Here is a tiny trained network, its code and every weight. The questions are about switching its units off for an input and a class, where a switched-off unit gives its printed mean instead of its output.

import numpy as np


def w(rows, s, z=0):
    codes = np.array(rows[::2]) - 128.0
    scale = np.full(codes.shape[1], s)
    scale[-1] = z or s
    return codes * scale


def f(y):
    return y / 2 * (1 + np.tanh(0.7978845608 * (y + 0.044715 * y**3)))


def log_softmax(a):
    a = a - a.max(-1, keepdims=True)
    return a - np.log(np.exp(a).sum(-1, keepdims=True))


def net(x, mask):
    res = np.array(x, float).reshape(1, 4) / 4 @ E
    y = f(res @ A[0][:, :-1].T + A[0][:, -1])
    res = res + np.where(mask, y, B[0][:, -1]) @ B[0][:, :-1]
    return log_softmax(res[-1] @ U[:, :-1].T + U[:, -1])


A, B = {}, {}
E = w([
[201,129,61,190,219,71,80,195,36,179,107,86],'x0',
[174,8,164,78,122,134,113,182,106,119,177,127],'x1',
[144,191,87,105,52,99,66,105,105,255,187,159],'x2',
[186,127,88,114,102,156,127,149,154,109,107,120],'x3',
],0.014)
A[0] = w([
[104,188,125,140,152,157,138,90,141,159,58,126,77],'n1',
[91,127,165,79,40,187,157,63,196,90,173,201,167],'n2',
[153,190,90,100,45,81,70,104,130,193,239,138,53],'n3',
[151,132,86,197,168,120,48,183,52,140,104,112,156],'n4',
[122,74,126,159,178,111,255,127,142,74,62,94,40],'n5',
[94,227,106,164,131,107,145,114,127,86,54,175,2],'n6',
[135,13,169,53,123,124,127,188,83,128,170,184,18],'n7',
],0.0096,0.0023)
B[0] = w([
[58,120,82,164,96,147,46,110,75,138,184,108,177],'n1',
[187,72,111,211,197,84,109,211,121,202,93,162,251],'n2',
[134,171,180,48,184,156,187,81,186,77,154,159,224],'n3',
[106,97,166,210,122,93,126,112,172,230,82,157,228],'n4',
[87,125,204,55,150,169,221,142,167,150,143,124,213],'n5',
[133,110,92,93,21,188,107,127,96,94,201,88,193],'n6',
[108,131,61,131,94,250,33,80,124,105,159,55,202],'n7',
],0.012,0.022)
U = w([
[163,108,116,235,176,61,147,161,146,178,84,149,115],'0',
[133,155,180,27,186,137,249,108,171,81,137,137,3],'1',
[136,119,46,123,43,163,62,113,115,90,172,95,210],'2',
],0.013,0.0016)

Each question gives the input, the list of numbers given to net, and the class t.
The units are the neurons (one row each of A and B). Each row of codes is followed by its name. A weight is (code - 128) times the scale printed after its matrix; where a second scale follows, it is the last column's (A, B and U).
mask holds one flag per neuron, in row order. A switched-off neuron (its flag False) gives its mean, the last column of its row in B, instead of its output. The means were averaged over made-up inputs and are rounded, as every weight is.
A unit's drop is (log p(t) with every unit on - log p(t) with that unit switched off) / (log p(t) with every unit on - log p(t) with every unit switched off).
unit that matters most: the unit with the biggest drop
top k neurons: the k neurons with the biggest drops, biggest first
drop of u: that unit's drop, to one decimal
input [-4,2,-3,3], class 0: top 2 neurons -> (n2 n3)
input [-4,-7,-6,0], class 2: unit that matters most -> n6
input [0,-1,-2,5], class 1: top 3 neurons -> (n2 n7 n4)
input [7,-8,6,8], class 2: top 2 neurons -> (n6 n2)
input [-8,6,-8,-8], class 0: top 2 neurons -> (n2 n3)
input [-1,-6,7,-7], class 1: top 2 neurons -> (n3 n7)
input [-4,-1,5,6], class 1: top 3 neurons -> (n3 n4 n1)
input [0,0,1,-6], class 1: top 2 neurons -> (n2 n4)
input [-8,-7,-5,-8], class 0: top 2 neurons -> (n2 n7)
input [3,6,5,-8], class 2: top 3 neurons -> (n7 n5 n2)
input [-8,3,8,5], class 0: top 2 neurons -> (n2 n5)
input [-5,-2,7,-2], class 1: top 2 neurons -> (n3 n4)
input [2,5,7,2], class 1: drop of n3 -> 1.5
input [-2,-5,-3,1], class 2: unit that matters most -> n3
input [-8,1,2,4], class 0: drop of n4 -> 0.0
input [-4,2,-2,-6], class 0: drop of n2 -> 0.1
